[ 38  21  37   6  -5 -14  23  -1 -29  -5  41  -7 -12 -13  21   7  36  -7
  11  11  14  -3  21   2  -5   0   3  10  10  14 -24 -53   3  -4  -6  13
  17  10 -55 -57 -17   8  -2  -9   5 -22  12  22   2  -5   7  -6  12  -4
 -16 -10  10   9  29  -6  -1   6  -1  -5  -6 -28  22  -7  -5   2  -6  -5
 -11  -1 -13  -5   8 -38  23  -7  45   2  -3   0 -12 -31  15   1  30  14
   4   4  33  -1] -> 0
[-12  18   1   6  16  32 -11  -4  -6  -2 -19   0   8  11  -9   1   7   1
  -1   2  -3  -3   3   3   3 -10   9   0   0  -7   9  60  -4 -12   3  -5
   6 -11   5 -44  -4   5  -6  11   9  15  25   9  -2  -1   5   3 -10   2
   1  -6  -4  11 -25  12  -1  10  -4  -4   9  -2 -13 -11   3   6  -2   3
 -10  -1   4  -2  15  -9 -15   2 -28   0  -2   0   6   6  -1 -13  -8  -8
   2   4  -9  -6] -> 7
[ 13  13  41  16  -3   1  -2   0 -29  -4   1 -12  -3  -6   7   9  26  -5
   7   4  16  -4  17  26   6 -10 -39   1   1   9   4  -3   1 -10  -6   7
   0 -28 -42 -92  10 -48 -13 -37   1  26   3  26   2   5   6 -14   3  -7
  -8  17  -3  13  22  -2  -9  16   4 -12   2  -9   8 -19  -3  -2  -4  -6
   3   2  -8  -8  29 -34  -3  -1   6   3  -4  -3  -5  10 -15  18  24   7
 -72  20  27   4] -> 2
[-10  -9 -11  -8  11  30 -26  -7 -13  -6 -17  -2   2  21  21  13  -5   3
  11  12 -14  -1  13   8  14 -19  -3  -5   2 -15  11 103  -4   0   5  -6
   7 -41 -13 -15  -5  -9   3  -5  -3  20  33 -30  -5   1  -5   1 -17   7
   4  -9   3   6   5  23   8  24   0  13   6   7 -13 -32  11   4  -4   9
  -4   1   0  -3  53   2 -17   0 -50   4 -14  13   4   8 -25  17  -4 -18
  22   5 -33  -2] -> 0
[-20  13  -7  -8  10  32   2   1 -10   1  -6   7  -2  10  -3   2 -23 -11
   3  12  -7   5   5   0  11  -8  46   5   0 -11  26  20   2   5   4  -5
   9  -1   4  36 -18  63  -2  33   3   0  32   3  -3  -3  -4   6  -6   7
   2 -21   6   4 -24   6   3   4  -2  15   8  -1 -16   0   8  11  -5  -5
 -21  -5   1   7 -13  25  -4   1 -14  -1  -7   8   2 -17  27 -11 -11  -9
  67 -22 -35  -6] -> 10
[  5  13  26  13   4  27   8  -1 -32  -5  -3  -1  -5  -3  18  10   6 -12
  12  12  -1   0  10  20   9 -11  16   4   2  -1  15   6   7  -2  -4   2
  18 -23 -42 -28  -9  11 -13  -7   1  25  23   7  -4   1   3  -7  -1  -2
  -4 -12   4   0   5   4  -4   8  -7  -5   7  -5  -1   2   2   3  -3   0
  -9  -1  -4   0  25 -27   2  -1  11   1  -4   4  -4 -12  15  17   4  -4
 -19  -9 -19  -4] -> 6
[-18  -6 -17 -12  11  26 -22  -4  10  -1  -9   3   1  19  10  10 -18  11
   3   8 -11   0   2  -3  12 -15   7  -5   2  -9  12  90 -10   4   9 -12
   8 -29   4  24  -5  18   8   5   3   6  22 -37  -7  -4  -4   6 -18   9
   3 -16   2   7  -5   4  15  15  -2  12   7   8 -16 -14  13  10  -5   6
  -3   1   5  -1  26   5 -16   4 -67   1 -10  14   6   7 -25   9 -19 -18
  77   3 -22  -4] -> 4
[  4  28  12   5   5   0  13   3 -16   2   4   5  -5  -7 -21  -4  15 -16
   0   2  -1   0   1 -17  -5  -4  40  11   3  -3   6   9   8   0  -5   0
  19   1 -12 -11 -17  52  -3  11  14 -15  21  21  -3  -5   5   2   3   0
  -5 -20   2  18 -12   4  -8  -9  -5  -8   8 -15  -7  -3   0  11  -3  -3
 -14  -5   2   0 -23 -14  14  -1  27  -3   1   2  -5 -21  24 -13   0   5
  58 -12 -29  -9] -> 10
[ 17  11  20  -4 -10 -23  29   7  20   6  17   3 -11 -14 -17  -5  -6  -2
  -8 -10   9  -1 -10  -4  -7  14  -4   2   5  19 -21 -64  -3  11   0   4
 -17  19  -2  35  -4  57   3  -8   5 -29 -24   3   0  -8   4   3  17  -4
  -9 -10   5   4  25 -30   0 -13   5 -16  -5 -15   4  19  -4   5  -2 -12
  -1   0  -1  -1 -29 -10  12   0  30  -4   5   2  -7 -26  -1  -3  -2  22
  57  -2  21   4] -> 10
[  3  26  31  18  -4 -31  13   7 -13   2   4  -1  -6 -10 -34  -4   4 -14
  -5 -12  26  -1  -5  -8  -7   6  -3   1  -4   4  -6 -24   9   0  -7   4
  -4   6  -5 -31   2  10   2 -20   9   0 -15  31   1  -1   4  -5  14 -10
 -12   0  -3  23  12 -15 -11 -18   6 -21   3  -6  -4   3  -4  -1  -2  -9
  -8  -3  -1  -2 -40 -15   6  -2  46  -1   3   0  -7 -15   1   2   7  24
  11  14  -2   7] -> 10
[-18   3 -12 -23  11  46  -8  -3   4   1  -9   8   0  16   8   1 -17   1
   7  11 -27   2  12  -6  12 -18  19  -1   5  -8  18  59 -13   9   8  -9
   1 -22   4  28 -17  32   3  22  -1  -5  33 -19  -7  -6  -2   9 -13  12
   4 -22   9   0  -7  16  15  19  -1  16   6   5 -16 -15  12  16  -7   2
 -13  -1   3   3  22   4  -6   4 -58   1 -15  13   4  -1 -12  -6 -17 -23
  93  -8 -21 -11] -> 5
[ 35   6  24   2 -10 -24  29   5  -8   2  24  -3 -15 -17   2   2   2  -2
   1  -2  15  -1   3  -1  -6   8  -3   5   7  15 -22 -54  -2   6   0   9
  -6   9 -24   1  -8  44   3  -9   2 -31  -8   5   2  -8   5  -1  17  -5
 -10 -12  12   4  42 -19   1  -7   4 -11  -6 -19  14   3  -4   2  -3 -14
  -7   0  -9  -3  -4 -20  21  -4  39  -1   2   2 -11 -27  -1   2  15  21
  28   6  19   5] -> 5
[  7  56  65  14   5  12  11   6 -23   5  -3   1  -3  -9 -48 -11  34 -17
  -5  -8   2  -5   3 -11  -4 -14  -7   0   0   1  11  -1   1  -7   2   4
  -3 -19 -15 -87   1  -9  -9 -13  16  16   6  38  -5  -2  13  -6  10  -7
 -10   3  -3  33  11  -3 -14   8   5 -29  11  -3  -7  -9  -3  14  -7  -5
 -17  -2   1  -5  -8 -60   7  -1  34  -1  -2  -5  -6   3 -18  -6  -5   8
  25  17   0  -3] -> 9

[ -2   9 -12   6  -4   3   1   9   9 -13  23  -4   9   4 -16   1  -5  -5
   7   9  20   6   8 -83   3 -33] -> 1
[  2  -1  -3   4   0 -16   1  -3  -5  -3 -11   4  10   6  -6   0  -8   0
   1  -6   1  -2   1 -55   3   5] -> 1
[ -4  -7  -3  -7   1  14  -1   4  12   4  12  -1  -8 -14  -3  -8  12   0
   2   6   6   4   4 -64  -4   0] -> 1
[ -8  -4  -5   2  -5  32   1  -5   4  -4   2   3 -11  -6  17  13  23  -1
  -9  -8   3   1  -4 -57  -6  -3] -> 1
[  7   9  20  -6  -4 -25  -5  -5 -21  27 -15   2  22 -32 -37  17 -20  -5
   1   4   0  -3   4 -73   0  41] -> 1
[-10 -17 -10   0   8  27  -9  -3 -18  15 -17  -4   7  -1 -38  -7  18  -2
   8  13  -9  10   7 -55  -7  17] -> 1
[-14 -10  -7  -2  -1  41   0  -3  17   4   9   3 -25   3  18  13  31   0
  -6  -7   8   5  -3 -57 -10  -2] -> 1
[ -5  17  -7  -3  -3 -10   3   2  11  -8  28  -1  21  -8   0   5  -9  -2
   2   8  17   2   6 -69   2 -17] -> 1
[ -2  -1  16  -8  -5  17  -3   7  16  11  12  -3 -18   6 -21  -3   6  -2
   4  18   6   7  10 -77  -9 -15] -> 1
[-10  -6 -24   1  13 -14   1 -10 -23  -5 -13   3  34 -16  10  -8   2   5
  -9  -7 -24  -3 -10 -65   1  17] -> 1
[ 12  -6  -2   1   3   8  -1   4  15   8 -19  10  -6   2 -17   6   2  -3
   5  -5  27  -2  -4 -71   0  31] -> 1
[ -4   3 -14   3   4  24   2  21   5  -4  18  -5 -37  28  30 -12  14   2
  11  -3 -18   7   0 -61   1 -40] -> 1
[  0  -5  -1   0  -3  13   0   5  11 -10   4  -3 -17   1   4   2  11   0
  -1   4   4   5   2 -78  -5   5] -> 1
[ -7   7  19  -1  -8  12   1 -11 -10   8  -1  -4  14   7   1   5   8  -1
  -6  -5 -15   2  -3 -73  -3 -22] -> 7
[-15 -13   9  -3  -3  15   3 -21   8  10  -4  -5  24   1 -23  10  10  -6
  -3 -13  16   5  -7 -62  -7   0] -> 10
[ -4  -7  -8  -3   5   3   0  -5   7  -3   1   0   5   0   2  -1   8   1
  -2  -3   2   0  -2 -63  -2   5] -> 1
[ -9  -9  -2   5   1  17  -4   2  -6   4  -4  -4   0   6 -13  -8  10  -3
   6   8  -8   4   5 -63  -3   2] -> 1
[  1 -15 -16   0   8 -10   3  -8   1  -1  -2  -2  -3  -2  27   6  -6   0
   3 -10  14  -1  -6 -73   5  29] -> 1
[ -2 -10   0   0  -1   3   0  10  -4  -1  -2  -3 -24  -1   2 -11  -2  -1
   3   6 -19   1   3 -73  -2 -30] -> 1
[ 17   9   5  -8  -4   2  -3   8   2  24  -3  -1 -12  -6 -26   7  -1   3
   8  11  10   8   9  -4  -4  -1] -> 1
[  3  21   8   1  -4   0  -2  -4   9   6  14   2  35   9  -9  16   1   1
  -3  -1  23   0  -1 -73  -2  28] -> 1
[ -2  -4  -7  -3   4   8  -3  -2  -6  17 -10   2  15  -7  -6   1  12  -1
   1   4  -6   2   2 -56  -1   2] -> 1
[ 15  -4  10   0   0 -19  -1   9  12  -5  -9  -1   0  -2 -19  -5 -17  -3
   9  -3  20  -2   4 -71   3  30] -> 1
[ -8   1   0  -5  -7   5  -3  13  -2   7  15 -10   9   2  -3  -2  -1  -1
  -7  18   2   6  11 -82  -2   7] -> 1
[  6 -19 -10  -5  12   1   3 -15  26  -3  -9   6  -5  -8  -2  -1   1   1
  10 -12   8   0  -9 -62  -2   8] -> 1
[  6  -3  23  -1 -15  15   0 -14  22 -11  14  -2   1   2 -10  12   5  -2
  -5  18  33   3  13 -74  -6  -6] -> 1
[  7  -2  11   3  -8  -7   0  -7  16  -2  -6   0  -5  18  -5  10 -10  -1
   2   3  15   0   3 -69   0   3] -> 1
[  0  -2   0   0   1  -7   0  -1   0   1  -3   0   2  -2  -2   1  -1   0
   0  -4   0  -1   0 -74   0   8] -> 1
[ -1   4   0   0   0  -5  -1   5   2  -1  12  -2  -7   0   5   0  -2   0
   2   3  -8   1   2 -77   0   1] -> 0
[-12   1   8   3 -11 -25  -2  15  -2 -16  24 -13   3   5   1  -6 -12   0
  -8  14   1   3   8 -77  -1  10] -> 1
[  1   3  13  -3   5   2  -1   9   6  10   1  -2 -17  -1  -5   2  -5  -4
  12   3  -2   3   4 -71  -1   6] -> 1
[ 21  16 -11 -14  -2  16  -4  -2 -17  44 -25   7   2 -19 -35  17  11   5
  -3  10   6   8   6 -72  -3  -4] -> 1
[ -7   3  20   4  -8  10   4 -17 -19   8 -16  -3   5  15   9   7   9   1
 -11 -18 -13  -3 -10 -48  -2  -6] -> 8
[  8  11  11  -7   1 -13  -3  -1 -18  23 -10   2  14 -23 -24  13  -9   0
   0   7   1   0   3 -76   0  19] -> 1
[  1   6  -2 -12   4  18  -2  -1   7  35  -2   2  -5   7   3   0  10  -1
   7   9  -4   5   6 -71   0 -24] -> 1
[  0  -5  16   5 -13  23   1  11   8 -27   5  -6 -17  -8   6  12  11  -6
   2   7   7   2   5 -70  -3  11] -> 1
[-10 -25 -26  -1  12   0  -4 -16 -24   1 -22   3  46 -18 -20  -6  11   4
 -12  -6 -14  -1 -10 -58  -2  33] -> 1
[-12 -20  -2  12   3  -1   3 -10  19 -28   4   0   5  11  27 -10  -1  -5
  -3  -9   3  -8  -6 -77   4   9] -> 1
[ -3  -7  14  -3  -4   5   3 -18  -8  12 -15  -2  12   5 -10   6  12   1
  -9 -16  -6   0 -13 -64  -6   5] -> 10
[ -9  -7 -10   1   1  30  -1  -2  11   8  -1   4 -25   2   4   6  22  -2
   1  -8   6   3  -4 -56  -7  -4] -> 1
[  2  21  10  -1  -6   4  -1  -4   0   5   4   0  19  12  -4  13   1   2
  -2   7  14   3   4 -42  -1   5] -> 1
[  2   7   0  -3  -3   1  -1   1  -8   5   2  -1  -1  -3  -6   2  -1   3
   1   4  -4   2   2 -70  -1  -9] -> 1
[ -8   2   1  -9  -1  -7   1  -6  -7   9  18  -7  25   1   4  -2  -5   3
  -3  13 -11   4   9 -65  -2   3] -> 1
[-10 -13 -24   4   9 -12   1  -8   4 -17  -1   4  31 -14  -5  -7  -1  -3
  -1  -7   6  -4  -4 -89   2  19] -> 1
[ -2   1  12  -5  -5  11   0 -10  -5  16  -2  -4   4   2  -7   8   6   1
  -3  -1  -3   5   2 -62  -5 -10] -> 6
[ -6   2   8  -4  -8   5  -3   3   4   6  13  -8   6   6  -3   2   3  -1
  -4  18   7   4  11 -76  -3  -6] -> 1
[  7  -4   5  -5  11   4   2  -9  21  -4   6   3 -16   1  14   5   2   1
  13  -6   5   2  -4 -68  -2 -12] -> 1
[ -7   1  -5   4   2 -20   1  -6 -12 -26   3  -1  25  -4   0  -6 -11   4
  -8  -6  -5  -4  -5 -61   1  12] -> 1
[  3  10 -16   0   3  -4   0   2 -15   1  -4   6  12 -12   7   0   3   2
  -4   2  -3  -4   1 -43   5  -3] -> 0
[  9 -22   0   0  -2  -7   2 -14  28  -9  -4   2 -16   3   2   7  -4  -2
   3   1  41  -1  -1 -84   0  23] -> 1
[  4   2  12  -1  -4  -8  -3  16  13  11  11  -2  -1 -24 -45  16 -18 -16
  18  15  25   4  12 -73   0  18] -> 1
[ 13  -1  -4  -5   2  -3  -2   6   5  10 -17   4 -10 -11 -32   2  -3   1
   1   0   9   2   0 -71  -3  13] -> 1
[-12  -9  12   5  -5 -13   2 -10  -1 -16   3  -7   4   9  -5  -2  -5   0
  -6 -12  -3   1  -8 -66  -4   6] -> 8
[ -1  -3  -1  -7   2  -5   2  -5  10  -8   9  -1  10  -8  16   5   0   3
  -7   0  -5  -2  -2 -69  -2  19] -> 1
[ -6   2 -16  -1   2  18   1   1  12  -9  23  -2 -11  23  23  -8  15   5
  -3   3   4   7   3 -72  -1 -36] -> 1
[  2   9  24  -2  -7  -5  -4   5  -6  13  -6   3  10 -15 -39   2  -6  -4
  -1   6  -9  -3   3 -62  -3   8] -> 1
[  9  -4   6  -3  19   6   2 -17  25   4  -5  10 -22   4   5   5  -2   2
  21 -12   0   0  -7 -74  -3 -15] -> 1
